Below are the code and all the weights of a small trained network. Each question names an input and a target symbol and asks about switching units off, where a switched-off unit gives its printed mean instead of its output.

import numpy as np


def w(rows, s, z=0):
    codes = np.array(rows[::2]) - 128.0
    scale = np.full(codes.shape[1], s)
    scale[-1] = z or s
    return codes * scale


def norm(h):
    return h / np.sqrt((h * h).mean(-1, keepdims=True) + 1e-5)


def softmax(a):
    e = np.exp(a - a.max(-1, keepdims=True))
    return e / e.sum(-1, keepdims=True)


def log_softmax(a):
    a = a - a.max(-1, keepdims=True)
    return a - np.log(np.exp(a).sum(-1, keepdims=True))


def net(x, mask):
    ids = ['βγδθλμω'.index(c) for c in x.split()]
    T = len(ids)
    res = E[ids] + P[:T]
    u = 0
    for l in range(3):
        r = norm(res)
        for j in range(3):
            rows = slice(4 * j, 4 * j + 4)
            q, k, v = (r @ M[l][rows].T for M in (Q, K, V))
            z = softmax(np.where(np.tri(T) > 0, q @ k.T / 4**0.5, -1e9)) @ v
            o = O[l][rows]
            res = res + np.where(mask[u + j], z, o[:, -1]) @ o[:, :-1]
        u += 3
    return log_softmax(norm(res)[-1] @ U[:, :-1].T + U[:, -1])


Q, K, V, O = {}, {}, {}, {}
E = w([
[84,137,153,255,188,92],'β',
[136,117,160,213,94,123],'γ',
[208,156,63,179,181,132],'δ',
[134,238,208,91,169,161],'θ',
[171,65,160,170,173,35],'λ',
[67,149,107,144,78,33],'μ',
[71,90,103,116,218,188],'ω',
],0.024)
P = w([
[148,32,147,213,129,61],'0',
[114,74,150,177,131,62],'1',
[119,119,145,158,136,73],'2',
[128,139,126,133,124,74],'3',
[141,177,156,82,191,60],'4',
[105,200,146,51,197,70],'5',
[89,242,117,43,214,97],'6',
[55,255,135,61,206,119],'7',
],0.0086)
Q[0] = w([
[180,156,62,139,104,116],'L0H1',
[161,142,146,112,146,190],'L0H1',
[101,74,68,89,94,195],'L0H1',
[154,88,122,3,30,226],'L0H1',
[135,128,124,107,145,128],'L0H2',
[132,116,115,136,131,106],'L0H2',
[145,141,170,94,108,134],'L0H2',
[124,104,104,111,72,148],'L0H2',
[180,136,120,118,76,128],'L0H3',
[64,148,99,155,154,67],'L0H3',
[121,98,75,65,43,162],'L0H3',
[119,153,55,132,124,93],'L0H3',
],0.021)
K[0] = w([
[164,137,190,134,116,111],'L0H1',
[130,80,84,173,172,105],'L0H1',
[109,34,171,190,136,111],'L0H1',
[125,55,133,238,139,94],'L0H1',
[110,143,94,126,134,109],'L0H2',
[111,132,149,112,103,138],'L0H2',
[122,93,101,140,124,162],'L0H2',
[107,126,83,86,119,152],'L0H2',
[148,63,132,159,115,97],'L0H3',
[130,206,188,68,108,152],'L0H3',
[113,35,177,254,153,88],'L0H3',
[166,164,208,107,143,121],'L0H3',
],0.021)
V[0] = w([
[194,151,63,124,183,98],'L0H1',
[38,101,175,124,115,143],'L0H1',
[67,89,109,5,150,48],'L0H1',
[33,165,114,89,35,46],'L0H1',
[99,180,139,135,214,205],'L0H2',
[144,103,105,98,170,141],'L0H2',
[179,119,155,139,79,155],'L0H2',
[145,93,138,52,129,95],'L0H2',
[69,123,60,132,191,186],'L0H3',
[62,116,125,58,197,164],'L0H3',
[87,29,139,124,161,134],'L0H3',
[52,76,192,63,138,155],'L0H3',
],0.014)
O[0] = w([
[171,142,106,164,184,84,199],'L0H1',
[106,95,137,108,99,136,118],'L0H1',
[151,131,128,71,107,87,157],'L0H1',
[92,181,162,122,88,79,182],'L0H1',
[171,128,108,134,106,64,1],'L0H2',
[137,149,130,172,115,122,24],'L0H2',
[98,112,81,116,126,139,99],'L0H2',
[164,124,149,188,92,173,30],'L0H2',
[63,151,69,103,165,128,111],'L0H3',
[92,89,131,71,165,137,140],'L0H3',
[131,143,80,83,97,130,38],'L0H3',
[96,81,146,2,105,154,70],'L0H3',
],0.016,0.006)
Q[1] = w([
[127,234,154,114,182,101],'L1H1',
[206,133,251,3,208,76],'L1H1',
[192,53,79,164,65,34],'L1H1',
[28,169,40,152,139,193],'L1H1',
[1,75,45,109,185,174],'L1H2',
[231,148,125,159,89,141],'L1H2',
[78,178,35,184,129,142],'L1H2',
[89,118,167,139,252,162],'L1H2',
[179,24,180,127,252,110],'L1H3',
[147,159,110,175,191,112],'L1H3',
[34,79,142,73,199,131],'L1H3',
[84,75,88,190,179,143],'L1H3',
],0.013)
K[1] = w([
[88,86,131,124,148,64],'L1H1',
[126,90,156,163,105,24],'L1H1',
[165,254,76,92,93,145],'L1H1',
[112,75,122,86,176,192],'L1H1',
[128,96,166,113,145,149],'L1H2',
[91,167,101,180,82,173],'L1H2',
[66,176,188,167,119,159],'L1H2',
[182,60,138,153,194,158],'L1H2',
[168,116,26,176,228,175],'L1H3',
[131,159,70,141,149,130],'L1H3',
[151,148,115,55,237,128],'L1H3',
[147,159,46,102,148,166],'L1H3',
],0.016)
V[1] = w([
[98,150,36,206,58,113],'L1H1',
[84,142,148,108,90,43],'L1H1',
[235,163,181,139,90,243],'L1H1',
[36,100,110,165,131,136],'L1H1',
[164,176,66,130,173,142],'L1H2',
[66,92,157,108,183,151],'L1H2',
[71,166,86,168,186,95],'L1H2',
[160,124,221,160,220,112],'L1H2',
[165,53,17,75,176,248],'L1H3',
[108,144,135,97,95,26],'L1H3',
[109,35,184,98,39,242],'L1H3',
[40,26,166,169,41,80],'L1H3',
],0.011)
O[1] = w([
[55,202,144,99,138,141,128],'L1H1',
[131,167,217,165,144,136,246],'L1H1',
[113,117,27,173,125,144,16],'L1H1',
[109,162,151,59,178,94,160],'L1H1',
[98,99,145,166,156,118,95],'L1H2',
[171,111,116,80,193,153,165],'L1H2',
[107,63,101,124,136,124,175],'L1H2',
[166,74,186,60,158,138,254],'L1H2',
[160,83,97,140,253,158,10],'L1H3',
[132,204,123,124,105,94,151],'L1H3',
[168,143,109,96,131,182,12],'L1H3',
[138,137,81,46,31,127,124],'L1H3',
],0.013,0.0066)
Q[2] = w([
[212,88,50,90,121,3],'L2H1',
[173,162,199,49,174,134],'L2H1',
[140,224,138,148,140,165],'L2H1',
[125,134,154,127,131,116],'L2H1',
[74,193,58,189,93,115],'L2H2',
[52,81,154,86,133,96],'L2H2',
[117,154,27,104,129,68],'L2H2',
[114,115,108,142,208,109],'L2H2',
[86,96,85,115,156,174],'L2H3',
[52,74,157,148,112,141],'L2H3',
[164,160,77,91,167,164],'L2H3',
[121,137,164,159,70,180],'L2H3',
],0.014)
K[2] = w([
[113,122,116,3,142,101],'L2H1',
[111,199,116,141,132,93],'L2H1',
[229,123,132,135,97,143],'L2H1',
[109,147,134,133,121,141],'L2H1',
[83,123,92,192,57,122],'L2H2',
[132,100,153,131,163,184],'L2H2',
[151,102,73,179,112,108],'L2H2',
[127,123,74,76,137,179],'L2H2',
[103,97,119,140,128,101],'L2H3',
[93,119,122,147,126,94],'L2H3',
[129,81,125,116,138,112],'L2H3',
[107,97,166,171,86,176],'L2H3',
],0.017)
V[2] = w([
[91,133,158,208,93,146],'L2H1',
[161,114,148,154,142,167],'L2H1',
[140,111,119,139,110,131],'L2H1',
[116,109,174,107,154,149],'L2H1',
[114,111,108,131,115,70],'L2H2',
[101,84,76,164,69,135],'L2H2',
[6,124,129,86,136,185],'L2H2',
[64,72,163,185,150,163],'L2H2',
[129,145,134,122,180,200],'L2H3',
[129,105,159,113,194,83],'L2H3',
[156,141,140,139,173,170],'L2H3',
[90,91,127,126,81,83],'L2H3',
],0.014)
O[2] = w([
[176,127,91,99,81,107,254],'L2H1',
[71,131,64,129,112,109,124],'L2H1',
[115,89,123,85,152,134,132],'L2H1',
[95,224,112,119,121,168,111],'L2H1',
[121,44,127,135,137,112,107],'L2H2',
[161,45,199,160,111,113,20],'L2H2',
[129,135,49,215,130,214,194],'L2H2',
[124,104,153,48,91,254,221],'L2H2',
[92,185,76,172,127,61,104],'L2H3',
[134,82,182,162,100,51,208],'L2H3',
[87,141,107,154,120,64,120],'L2H3',
[145,116,139,96,118,176,157],'L2H3',
],0.0092,0.0047)
U = w([
[115,202,167,84,105,64,222],'β',
[83,131,54,41,160,101,182],'γ',
[2,68,183,154,125,94,1],'δ',
[208,52,129,92,105,63,95],'θ',
[123,115,142,149,95,217,123],'λ',
[170,169,186,113,149,181,46],'μ',
[146,178,109,198,176,76,165],'ω',
],0.0087,0.0046)

Each question gives the input, a string of symbols that net reads in full, and the target symbol t.
The units are the heads (4 rows each of Q, K, V and O). Each row of codes is followed by its name. A weight is (code - 128) times the scale printed after its matrix; where a second scale follows, it is the last column's (O and U).
mask holds one flag per head, layer by layer. A switched-off head (its flag False) gives its mean, the last column of its rows in O, instead of its output. The means were averaged over made-up inputs and are rounded, as every weight is.
A unit's drop is (log p(t) with every unit on - log p(t) with that unit switched off) / (log p(t) with every unit on - log p(t) with every unit switched off).
The circuit of an input: a set's keep is (log p(t) with only the set's units on - log p(t) with every unit switched off) / (log p(t) with every unit on - log p(t) with every unit switched off). Starting from all 9 units, units are removed one at a time, each time the one whose removal leaves the highest keep (on an exact tie, the one counted first), for as long as the keep stays at least 0.8.
units of the circuit, in order: the units of the circuit, biggest drop first
most important unit: the unit with the biggest drop
heads that matter: for each layer, one digit per head in row order, 1 if its drop is at least 0.15 and else 0, layers parted by /
drop of u: that unit's drop, to one decimal
input β ω β ω λ, target γ: heads that matter : 001 / 000 / 000
input β γ β λ β, target δ: heads that matter : 101 / 011 / 010
input θ λ ω, target θ: most important unit : L1H1
input λ θ δ γ, target λ: heads that matter : 011 / 100 / 010
input δ θ θ γ, target δ: heads that matter : 011 / 001 / 000
input θ γ ω μ, target θ: units of the circuit, in order : (L1H1 L0H1)
input γ γ λ, target θ: heads that matter : 101 / 100 / 010
input δ γ θ δ, target δ: units of the circuit, in order : (L1H3 L0H3 L0H2 L1H2)
input δ λ γ β λ θ, target γ: units of the circuit, in order : (L1H1 L0H1)
input θ μ β, target θ: units of the circuit, in order : (L0H2 L1H1 L0H1 L0H3)
input δ β γ, target ω: heads that matter : 101 / 000 / 000
input λ θ μ, target λ: units of the circuit, in order : (L0H3 L0H1 L1H1 L2H2)
input δ γ θ μ, target δ: units of the circuit, in order : (L0H1 L1H3)
input μ θ μ, target μ: most important unit : L0H3
input ω δ λ θ λ, target δ: heads that matter : 011 / 000 / 000
input δ γ γ θ γ ω γ θ, target γ: heads that matter : 101 / 000 / 000
input λ θ β λ, target λ: heads that matter : 101 / 100 / 010
input γ β δ λ γ λ λ, target ω: heads that matter : 101 / 000 / 000
input θ λ γ δ, target θ: heads that matter : 011 / 100 / 010
input β ω θ ω γ δ θ, target ω: most important unit : L0H1
input θ μ γ γ, target θ: units of the circuit, in order : (L0H1 L1H1 L2H2)
input δ θ β δ, target δ: heads that matter : 011 / 001 / 000
input λ θ δ, target λ: units of the circuit, in order : (L0H1 L0H3 L1H1)
input γ δ ω μ λ δ δ, target ω: heads that matter : 001 / 000 / 000
input λ μ μ δ δ β, target ω: drop of L0H2 : 0.0
input γ λ λ γ, target λ: drop of L0H1 : 0.4
